Each row is followed by its class number.
[ 15  70 -15  10 -19 -63  -7  21  10  18  63  -8  -6 -27  27  30  22 -18
  24 -32  -1   3   4  15  12 -15  11  17 -46 -20   9  16]
5
[  -7   42  -12   10  -26 -114    2   19  -25   29   11  -25   12  -19
   20   21   10  -31    7   23  -19   18   24  -20   49   30   -4   10
  -23   -8  -30   50]
8
[-19 -10 -18 -28   4  20  -9  -6   0 -15 -23  33 -25 -34  31  12 -16  29
  11   2 -52  11  -3  -2 -11 -35   4 -27 -18 -29   0   4]
6
[ 15 -20 -14 -12  15 -45   1 -17  17  23   6  19 -25 -12  12   3  15  16
  19 -25 -71   0 -13  -9  -2 -39  27 -33  -6   0  27  40]
0
[ -7 -28  22 -18 -20 -12 -10 -43 -29   9  21 -33  -2 -29   7   8  21 -13
 -38   9  -2  19 -15 -25  22  14 -15  22  16 -32 -18  11]
6
[-64  32  13  42 -18 -85  -9  31  -3  48  15 -40   3  -7  11  -4   8  38
 -46   0 -70 -22  14   9  -6  74 -16 -12 -25  37 -32  58]
9
[-25 -35  -7 -34 -39  37 -18 -11  -3   3 -16  25 -22 -10  27   2  22 -11
   9  16  17  15   1 -19  14 -38  -4  33   3  27   3 -35]
5
[  4  77  -3  24 -34 -40  11  76  -8  23  50 -44  18 -25  44  12 -31 -25
  34 -13  -6   9  68  19  23  19 -30   2 -53   2 -18 -22]
4
[-22  13   0  11 -25 -35   1   0 -22  49   5 -37 -12  11   4  -9 -23  14
  18   9 -45 -17  28 -20  22  17 -11  20 -11  40 -29  19]
8
[ -2 -43 -43 -57 -15 -23 -28 -23  16  -5 -25  41 -27 -17  -4   6  18   4
   9  15   1  38 -29 -11  10 -33  15  16 -13  12 -24  16]
0
[ 11  99  18  17 -40  31  -2   7   5  14  62 -18  -6   4  31   4 -18  -6
   1  -2   8  20  25   3   0  20 -39  17 -22  -9  19   8]
3
[  0  50   8  12 -20  -8 -10   8  23  17  42 -30  -1 -64  14  -4   2 -23
   9 -17   1  -5  -2   8  18 -10 -15 -29 -41  13  27  19]
0
[ 14 -43 -28 -75 -32 -11 -22 -15   1  24 -57  49 -22  -5   2  27  42 -18
  24   7 -22  32 -15 -41   1 -60  12  10   4   9 -32  46]
5
[ -6 -47  17 -26 -41  54  -7 -53  18  13   0  25 -38  16  30 -13  21  33
 -28  20   4  30   6 -29  -6 -20 -30  23  21  26  -6  15]
3
[ 32 -22 -61 -45  -6  10  -8   2   6  28 -37  36 -17   2 -18  19  12 -10
  43  27  -9  19  -3 -18  16 -31  27   5  12 -15 -25   9]
12
[ 39  42  -8 -56 -29   9 -20 -26   0 -19  -6  44  14  -6  24  34   1 -22
  36   1  -4  10 -21 -20  -1 -45  -3  12 -25 -21 -27  20]
2
[-12 -39 -19 -18 -32 -19  20  -8  -7  46 -10   4 -22   8  31  -7   8  13
 -20  28 -58  21  38 -25  16  -5 -28  -1  18   9 -14  10]
9
[  4 -47   0 -33 -35  10   3 -34 -13  16  13   7 -26   8  37  -2  37 -13
 -21  13 -19  32  11 -36  -7 -13 -19  19  12   6 -27  17]
5
[-46  -8 -16  29 -30 -59  -7  18  14  19  67 -40 -15 -43  16 -27  -3  -3
 -27  11 -16  10  32  18  23  56 -28   2 -64  38 -43  16]
0
[-21  72   7  13 -33 -75  13  40   0  32  42 -33   5 -20   8  -2 -10 -13
 -10  -5 -21  -1  19  -3  24  32 -18   4  -9   9   0   3]
9
[-40 -62 -10  22 -33  16 -31  -1 -21  39 -29 -18 -11  -5  21   1  43 -14
 -40  43   7   2  13  -6  18  27 -11  23  -4  13  -3  27]
5
[-24 -38  -6 -47 -64  49  -1 -31  -4   8 -18  19 -26  29  28  -2  25 -37
  12  44  -6  46  23 -46  16 -13 -51 -11  -1  51 -39  18]
10
[-44 -15  29   1 -12  83 -42 -38 -20  30 -62   2 -26   3  21 -12  24  34
 -24  25 -12  -9 -13 -24 -11   8 -29   1  24  44  43  37]
1
[ -1  -9  31  12 -22  17 -18 -35 -20  10  44  17  -7  -2  28  25  40  25
 -27  20 -16  34  -8  -7   0  25   4  21  17  -9   2  37]
3
[-26   1  -5  34 -35 -88 -14  36   0  11  43 -19   4 -52  19  11  33 -13
 -10   1 -35  18  35  12  25  37  -8 -28 -47  19 -21  63]
0
[-42  79  13  30 -38 -26  -1  42   0  18  57 -33  13 -48  24   1  -6 -20
   5 -20 -11  19  19   4  35  34 -23  -3 -50  32 -21 -20]
7
[-16  79 -26   7 -67 -26  -8  16   6  23  28 -22 -15  -3  37   4  -1 -31
   9  32  20  13  21  13  21  23 -42  17 -60  12 -18  40]
10
[-16 -47  15  15  -8  14  -5 -19 -11  14   8   7  -9 -21  43  18  45  21
  -3  -7 -61 -14  20  -4  -9 -28  11 -20  -4   8  14  14]
5
[ 14 106  11   6 -14 -40   0  73   4  -4  67 -34  17 -62  46  23 -32  -2
  38 -19  17   5  49  -2   0  26 -27 -22 -30  -7   5   7]
11
[-20 -12  12 -11 -12  88 -19 -18  -8  10 -47   6 -13  -6  25  -8  -2   7
   7  21  39   6  21  -6  12 -33 -44  15  11  21  33 -35]
1
[ -6 -51 -16 -50 -32  -7  -1 -38   1  15 -40  34 -23   3   4  13  41 -20
  19  23 -13  30 -14 -36  30 -41  -1  -9  10  14 -12  28]
10
[ -9  -4 -13 -12   1 -27  -9 -34   0  39  -8  18 -10   6   6  20   0   7
  30  12  -7  -3 -22  -6  28 -29  16  33 -14  21 -24  16]
8
[ 23   5  16 -15 -17   3 -34 -14 -22  27 -36  15  10  -5   4  34  23   5
  31 -17 -36 -21 -26 -25  12 -34  22  -3  13 -12  21  37]
2
[-27 -13 -13  13 -17  -9 -12 -11  -5  28   7  -9 -19  13  59   6  46  20
 -16  23   7  16   6  -7  19  15  -3  22  17   4  -2 -19]
12
[ -4 -32 -10 -20 -10  44  12 -22  18  20  23  34   0   5  59   2  10  -1
  29  10  -1  14  28 -17  19 -24 -26  -1  10  32  -3 -46]
12
[-16  -9  13 -11 -45   9  -8 -22  -8  -3  16  24 -27  14  38   6  26  13
 -20  33  -3  46  13 -19  11   3 -10  34  17   3  -3   2]
3
[  1 -64 -12 -28 -19  32   2 -24   7  10  13  13 -24  16  77  -3  10   7
  -7  22   0  33  28 -28  12 -20 -26  15  10  19   2 -40]
4
[ 36  96 -37  -7  -4 -30  -7  52   9 -11  38 -34 -13 -25  49   7 -39  13
  14  -3  32  10  37 -11  -8  25 -26  -4 -15 -44  36   1]
11
[ -5   2  -7   0  28   0 -13 -26  -4   9 -12  19 -27   0   6  14  15  22
  13   9 -27  -6 -11   8   2 -31  25   4  -6 -19  23   6]
1
[-19  85 -12   9 -55 -47 -30  22 -12  10 -11 -12  -2 -35  57  19  18  -9
  -2  16 -14   2   6   3  28  10 -16  11 -59 -26  -8  35]
2
[-37 -27  25 -23  -7  27 -19 -21 -28 -14 -29   8   8 -14  46   9  -4   9
 -22  22 -26  10  -5 -20  -8   1 -20  -6  18 -12   2  -3]
6
[  0  66   2 -14 -34 -49   7  12  10  22  27 -13  20 -32  40  -2 -26 -13
   0 -11 -14   9  12 -12  13   6 -30  15 -33  14 -19   4]
7
[-29 -41  26 -64 -46  34 -13 -35  -2  31 -15   5 -40  -2  74  -8 -13  41
  -3   1 -45  20  12 -46 -19 -37 -51   6  13  42 -37   6]
6
[-24 -15  23  13 -33 -23 -18 -11 -24  24 -26 -15   1  14  43  26  32  23
  10   1 -18   5  29 -27  18 -13 -20  -1  14  42 -11  30]
8
[-11 -28   7 -10 -44  51  -9  -5 -17  13 -30  14 -20  11  36 -12   6  -5
   3   9  -9  13  18 -34  18 -11 -34   2  13  15   4  -7]
2
[ 16 -53 -25 -34 -26 -37 -25 -41  -8  30 -11  14 -28  16  66  21  23  21
  -5  41  25  33  -3 -43  30 -23  -5  37  30   9  -4  20]
8
[-10 -28  -8 -41  -7  26 -15 -24  -6  -8 -33  39 -42 -42 -10   6  22  28
  20  15 -38  18  -1 -21   2 -40  14 -16  -1  12  -9  17]
1
[-28  53   7  22 -29 -15 -18   5   6   1  16  -3  -4  -6  33   9  12  15
 -29  19   2  20  10  13   5  32 -19  17 -31 -10  -1  28]
3
[ 21  -6  -2 -52 -15  10 -20 -31   0  19 -40  43  -4  -3  29  17   5 -13
  20  13  -8   3 -38 -30  10 -47   7  13   0 -12  -8  19]
2
[  0 -14  16 -22 -26  29 -11 -26   2 -12  20   0   6   8  44  20  40 -16
  -3  -7  21  33   7 -28  11 -10 -28   7   4  24  -2 -19]
4
[-35  90  39 -16 -27 -52  -4  19 -10  14  44 -37  10 -69  56  11 -29  -6
  -3  -8 -28   4  -1   3   1  13 -28  -1 -49 -10 -43   9]
6
[ 36  14 -21 -24   3   8  -2  33  13  11 -32  33   7  21 -35  24 -25   2
  34  -8  10  -3  -6   4 -15 -44  13  -5  31  -9  12   2]
9
[ -6 -63 -39  12 -39  15 -15 -30 -23  37 -21   8 -45   4  46  -1  19  43
 -14  48 -33  17  35 -26  20  10 -20  10   7  17   3  56]
8
[ 62  -8 -16 -59  -2  79 -18   1  30   9 -20   1 -14   5  35  18 -20  -9
  39  -4  48  14  -6 -30 -11 -75 -10 -15  16  -3  22 -43]
4
[-21  55  -7 -32 -36 -55 -10  37  -6   6  28  -6  -2 -43  58  13 -49  18
  18   3 -37  14  31   7  -6   2 -30  10 -53  -7 -59   7]
6
[-13  26  25 -41 -34  17 -21 -19 -16  -1   8  35 -13 -11  30  14   9  11
  24  16 -20  24  11 -25 -11 -10 -25  15  -3  47 -23  28]
1
[ 21 -47 -44 -73 -21  -6 -14 -27   5  15 -64  48 -46   8  31  28   8  35
  50  23 -55  28  10 -51   3 -84  13 -22   8  18 -37  38]
8
[  7 -25 -44 -52 -29  -9  -3 -29 -20  14 -78  64 -24   2 -17  11  -6  21
  41  30 -68   9   4 -35   6 -41  15  11   4  19 -25  68]
8
[ -3 -27 -11 -21   1  -6   1 -24  23   9  20  23  -6  28  32   8  24  12
  13   7 -48  -1  10 -28 -16  -2   2 -25   3  35 -35  18]
12
[ 31  14  -7 -50  -9 -11 -15   1  40  28  13  22   2  35  -5  36  -6  -5
  37 -14  22   5 -17 -12 -11 -58  -1   7   9  28 -31  -1]
9
[-10 104  12  22 -49 -47  -5  45  -6  13  60 -20  16 -20  36   4 -23 -43
  21  -2   2  -3  23   9  25  35 -29  18 -62   2 -31   9]
2
[-45 -27  10  13 -51   2   2 -25 -22  29  16 -10 -25 -15  55   4  43   5
  -8  30 -25  22  24  -6  35   6 -26  -1 -13  24  -6  11]
10
[ -5 113  15  25  -4 -16 -18  25 -14  -9  52 -20   9 -26  -2  18  -8  -2
  28 -25   4  -6  15  18   5  25 -14   4 -35   1  23   8]
1
[-13 -13  18  -6 -38  77 -19 -33  -3   7  -9  -9 -34 -10  42 -10  18  36
 -37  25  11  29   6 -23   4  -3 -29  10  25  -4  32 -10]
3
[ -5  43  40  -5 -59 -30  11  11   6  13  47 -17 -31 -29  -3 -13  15  21
   2 -39 -28  27  26 -32  14   6 -19  -5   7  25  -3  24]
3
[-12  54  -1 -21 -32 -41  23  33  15  10  31  -6   0 -26  11 -11 -30 -15
   6   1 -19   5  27 -14  16   0 -24  -7  -9  17 -10 -23]
9
[  6   5 -36 -27  -6  14  -3   1   6   0  17  37 -39 -23  17  11   4   0
  25   9 -22  12 -12   7  -8 -42  33  13 -30 -18  -9 -11]
5
[-50 -30  34   7 -51  57 -12 -36 -46  27 -36  -6  -4  13   9 -13  34  -8
 -17  13 -60   4  12 -32  17  27 -37   8  -1  32 -28  27]
2
[-31  62  18  39   8  -9   4  59  10  -8  42 -29  19 -43   8  10  -8 -30
  17  -5  42  -3  26  13  20  33 -14 -17 -30   2   6 -14]
11
[ 70  -1 -32 -70  -7  19 -29 -59  20   9  36  42  -7  -7 -33  24   8 -27
  36 -12  23  26 -59 -23   3 -39  14  27   3   2  12  39]
0
[-27  75   7  27 -30 -17 -27  28 -11  28   3 -38  12 -24  30   4  -1 -27
  -5  -3  36  -2  -4  12  38  29 -30  23 -48 -15  -6  -5]
2
[ 11 -41 -24 -51 -15  19  -3 -43   5 -17 -31  42   9  17  29   7  19   0
   2  42   0   5  -1 -30  -4 -20   0  17  30   7 -14 -10]
12
[  8  -7  15 -32 -19  -2 -20  -7   4  -5 -10  79  -1 -12  11  45  26  15
  33  11 -19  32 -17 -12   6 -43  33   8  17   4   8  32]
3
[-20  72   3  13 -26 -83  14  30  25  36  75 -34   5 -25   5  -1 -10 -13
  -4 -22 -14  -4  18   3  27  28 -25   1 -35  25 -19   2]
9
[-26  22 -17  18 -33 -71  12  24  11  49  29 -29  -1  -8 -13   0   1   5
 -13  -1 -78 -10  46   1   9  37 -26 -19 -41  28 -52  61]
9
